Here is a tiny trained network, its code and every weight. The questions are about switching its units off for an input and a class, where a switched-off unit gives its printed mean instead of its output.

import numpy as np


def w(rows, s, z=0):
    codes = np.array(rows[::2]) - 128.0
    scale = np.full(codes.shape[1], s)
    scale[-1] = z or s
    return codes * scale


def f(y):
    return np.maximum(y, 0)


def log_softmax(a):
    a = a - a.max(-1, keepdims=True)
    return a - np.log(np.exp(a).sum(-1, keepdims=True))


def net(x, mask):
    res = np.array(x, float).reshape(1, 6) / 4 @ E
    y = f(res @ A[0][:, :-1].T + A[0][:, -1])
    res = res + np.where(mask, y, B[0][:, -1]) @ B[0][:, :-1]
    return log_softmax(res[-1] @ U[:, :-1].T + U[:, -1])


A, B = {}, {}
E = w([
[120,137,120,96,154,124,147,113,135,127,146,123],'x0',
[113,110,146,170,97,128,108,177,93,150,30,149],'x1',
[180,221,122,75,84,167,85,33,82,158,70,113],'x2',
[34,164,200,143,42,171,181,154,166,168,98,65],'x3',
[152,211,93,128,127,185,181,163,99,61,153,253],'x4',
[183,69,114,22,174,135,190,116,186,167,68,171],'x5',
],0.0069)
A[0] = w([
[79,90,102,122,140,119,84,129,189,135,126,89,54],'N1',
[176,97,112,126,180,143,74,84,122,89,202,139,143],'N2',
[123,65,151,170,114,52,141,55,162,194,137,67,60],'N3',
[93,85,130,188,180,124,173,255,158,112,178,119,100],'N4',
[83,162,190,151,69,200,235,110,207,102,111,73,104],'N5',
[156,161,125,142,72,166,149,118,141,133,187,184,32],'N6',
[107,128,147,149,118,147,155,131,86,118,162,205,36],'N7',
[49,205,116,199,128,138,75,129,135,89,192,85,5],'N8',
[119,160,96,129,98,137,217,146,147,66,128,194,23],'N9',
],0.0077,0.0026)
B[0] = w([
[129,143,58,59,78,137,59,151,132,121,159,91,168],'N1',
[124,104,216,159,171,192,161,99,161,131,71,163,210],'N2',
[180,107,58,154,194,149,97,195,140,182,214,137,208],'N3',
[88,221,134,76,60,165,171,144,218,128,39,201,251],'N4',
[174,35,151,192,178,121,149,125,131,2,157,148,254],'N5',
[108,159,100,99,122,158,147,197,124,165,137,70,176],'N6',
[157,108,49,163,122,119,164,190,79,162,161,77,177],'N7',
[132,63,57,168,122,125,179,34,145,132,88,110,233],'N8',
[163,142,50,125,118,61,179,152,56,200,215,99,205],'N9',
],0.0083,0.0071)
U = w([
[151,114,49,145,172,106,115,209,101,253,195,43,92],'0',
[185,23,205,203,240,117,126,109,125,8,98,198,133],'1',
[155,97,175,155,87,133,113,108,169,178,168,173,255],'2',
[140,77,83,157,153,88,181,38,176,184,33,99,84],'3',
[85,163,187,164,220,218,141,151,165,157,57,76,123],'4',
[111,221,161,81,99,195,118,107,236,125,42,86,113],'5',
],0.0054,0.0026)

Each question gives the input, the list of numbers given to net, and the class t.
The units are the neurons (one row each of A and B). Each row of codes is followed by its name. A weight is (code - 128) times the scale printed after its matrix; where a second scale follows, it is the last column's (A, B and U).
mask holds one flag per neuron, in row order. A switched-off neuron (its flag False) gives its mean, the last column of its row in B, instead of its output. The means were averaged over made-up inputs and are rounded, as every weight is.
A unit's drop is (log p(t) with every unit on - log p(t) with that unit switched off) / (log p(t) with every unit on - log p(t) with every unit switched off).
The circuit of an input: a set's keep is (log p(t) with only the set's units on - log p(t) with every unit switched off) / (log p(t) with every unit on - log p(t) with every unit switched off). Starting from all 9 units, units are removed one at a time, each time the one whose removal leaves the highest keep (on an exact tie, the one counted first), for as long as the keep stays at least 0.8.
circuit, biggest first: the units of the circuit, biggest drop first
most important unit: the unit with the biggest drop
k most important neurons: the k neurons with the biggest drops, biggest first
drop of u: that unit's drop, to one decimal
input [3,-5,4,5,-3,3], class 1: circuit, biggest first	(N5 N4)
input [8,5,6,7,-6,7], class 2: circuit, biggest first	(N8 N3 N5)
input [2,-4,8,3,8,-7], class 0: most important unit	N6
input [4,5,7,1,-8,5], class 0: circuit, biggest first	(N3 N4)
input [5,6,-6,-4,0,-3], class 4: 2 most important neurons	(N5 N4)
input [7,-7,-8,4,1,-8], class 3: 2 most important neurons	(N8 N4)
input [-8,7,6,1,8,7], class 0: circuit, biggest first	(N9 N4 N2)
input [-4,-7,-1,-5,1,-2], class 4: circuit, biggest first	(N5 N2)
input [0,-3,-5,-2,6,2], class 0: 3 most important neurons	(N9 N7 N5)
input [-4,-6,7,2,-8,5], class 0: 2 most important neurons	(N3 N4)
input [-2,-8,7,7,-3,-8], class 3: 2 most important neurons	(N8 N2)
input [-2,4,-2,-1,6,-7], class 3: 4 most important neurons	(N8 N3 N4 N1)
input [-6,-1,7,8,4,-8], class 1: 2 most important neurons	(N5 N4)
input [0,-8,6,8,8,6], class 0: 2 most important neurons	(N9 N6)
input [0,-3,-4,6,-4,6], class 1: 3 most important neurons	(N5 N9 N6)
input [7,2,3,4,-7,4], class 0: most important unit	N3
input [-1,-1,7,3,6,-7], class 3: 2 most important neurons	(N8 N3)
input [5,4,-2,-1,-1,-8], class 3: 2 most important neurons	(N8 N5)
input [-1,2,-7,8,8,7], class 0: 3 most important neurons	(N9 N7 N2)
input [0,-4,-8,-5,2,-3], class 5: 3 most important neurons	(N4 N5 N3)
input [-6,-1,-7,0,7,-7], class 0: 3 most important neurons	(N9 N7 N6)
input [6,-5,0,8,2,-3], class 1: drop of N5	0.9
input [-4,-4,-4,3,6,-8], class 3: drop of N8	1.0
input [0,5,2,8,-2,8], class 1: drop of N5	0.6
input [1,6,-3,4,-2,-8], class 3: drop of N4	0.1
